Here is a tiny trained network, its code and every weight. The questions are about switching its units off for an input and a class, where a switched-off unit gives its printed mean instead of its output.

import numpy as np


def w(rows, s, z=0):
    codes = np.array(rows[::2]) - 128.0
    scale = np.full(codes.shape[1], s)
    scale[-1] = z or s
    return codes * scale


def f(y):
    return np.maximum(y, 0)


def log_softmax(a):
    a = a - a.max(-1, keepdims=True)
    return a - np.log(np.exp(a).sum(-1, keepdims=True))


def net(x, mask):
    res = np.array(x, float).reshape(1, 3) / 4 @ E
    y = f(res @ A[0][:, :-1].T + A[0][:, -1])
    res = res + np.where(mask, y, B[0][:, -1]) @ B[0][:, :-1]
    return log_softmax(res[-1] @ U[:, :-1].T + U[:, -1])


A, B = {}, {}
E = w([
[81,171,151,101,163,129,138,30,82,250],'x0',
[148,108,81,107,77,58,25,36,116,153],'x1',
[74,173,127,61,84,117,103,239,84,129],'x2',
],0.015)
A[0] = w([
[144,116,115,185,126,158,130,154,230,108,255],'N0',
[143,153,108,89,74,97,68,127,123,156,118],'N1',
[148,115,160,191,170,158,144,126,173,132,191],'N2',
[166,105,130,157,169,131,165,66,161,153,233],'N3',
[72,193,155,114,149,135,175,193,82,153,150],'N4',
[123,188,153,113,145,167,145,83,129,193,175],'N5',
[123,92,100,82,59,118,102,228,101,60,158],'N6',
[111,172,93,84,108,7,75,79,107,149,118],'N7',
[109,111,86,124,64,152,97,131,176,92,135],'N8',
[158,92,55,164,93,84,104,73,134,100,179],'N9',
],0.012,0.0053)
B[0] = w([
[133,132,202,162,79,119,115,146,150,8,215],'N0',
[111,116,125,90,209,119,92,125,98,145,202],'N1',
[101,56,181,176,183,154,100,149,125,82,198],'N2',
[124,66,81,200,171,121,169,108,71,114,224],'N3',
[94,111,61,107,53,61,165,172,134,135,221],'N4',
[135,62,76,117,143,174,164,136,91,162,217],'N5',
[156,212,112,126,158,183,125,109,179,106,241],'N6',
[155,160,178,104,151,113,71,155,84,163,250],'N7',
[184,168,147,84,130,133,142,86,210,132,178],'N8',
[197,98,120,121,178,59,110,67,186,107,226],'N9',
],0.013,0.02)
U = w([
[123,92,229,195,117,153,114,145,136,70,255],'0',
[109,82,94,195,160,243,201,145,89,133,136],'1',
[195,96,141,150,86,10,133,70,170,99,48],'2',
[162,96,102,179,171,153,102,48,101,191,27],'3',
[140,192,118,156,81,163,170,195,146,90,138],'4',
[96,106,75,102,53,110,160,162,108,172,238],'5',
[163,166,112,97,153,186,70,102,162,136,69],'6',
[105,137,177,93,159,124,90,184,63,181,23],'7',
],0.012,0.0025)

Each question gives the input, the list of numbers given to net, and the class t.
The units are the neurons (one row each of A and B). Each row of codes is followed by its name. A weight is (code - 128) times the scale printed after its matrix; where a second scale follows, it is the last column's (A, B and U).
mask holds one flag per neuron, in row order. A switched-off neuron (its flag False) gives its mean, the last column of its row in B, instead of its output. The means were averaged over made-up inputs and are rounded, as every weight is.
A unit's drop is (log p(t) with every unit on - log p(t) with that unit switched off) / (log p(t) with every unit on - log p(t) with every unit switched off).
The circuit of an input: a set's keep is (log p(t) with only the set's units on - log p(t) with every unit switched off) / (log p(t) with every unit on - log p(t) with every unit switched off). Starting from all 10 units, units are removed one at a time, each time the one whose removal leaves the highest keep (on an exact tie, the one counted first), for as long as the keep stays at least 0.8.
units of the circuit, in order: the units of the circuit, biggest drop first
top k neurons: the k neurons with the biggest drops, biggest first
drop of u: that unit's drop, to one decimal
input [4,-6,6], class 5: top neuron -> (N4)
input [-2,3,1], class 6: units of the circuit, in order -> (N4; N3)
input [-7,-7,1], class 4: top 3 neurons -> (N6; N4; N9)
input [1,-3,-5], class 1: top 3 neurons -> (N3; N7; N9)
input [4,0,7], class 5: top 2 neurons -> (N4; N2)
input [-3,0,-3], class 0: top 2 neurons -> (N4; N0)
input [1,-1,-5], class 1: units of the circuit, in order -> (N3; N7)
input [-4,-7,1], class 4: top 2 neurons -> (N4; N6)
input [-4,4,1], class 6: top 3 neurons -> (N6; N4; N3)
input [-5,0,-4], class 0: top 3 neurons -> (N0; N4; N2)
input [1,-7,2], class 5: top 2 neurons -> (N4; N6)
input [-7,-1,-8], class 0: top 2 neurons -> (N2; N0)
input [0,7,2], class 6: top 2 neurons -> (N9; N3)
input [3,-7,3], class 5: units of the circuit, in order -> (N4)
input [1,0,-8], class 1: top 2 neurons -> (N3; N7)
input [-2,-7,2], class 4: drop of N1 -> 0.0
input [1,7,0], class 3: drop of N5 -> -0.1
input [4,0,-1], class 1: drop of N9 -> 0.6
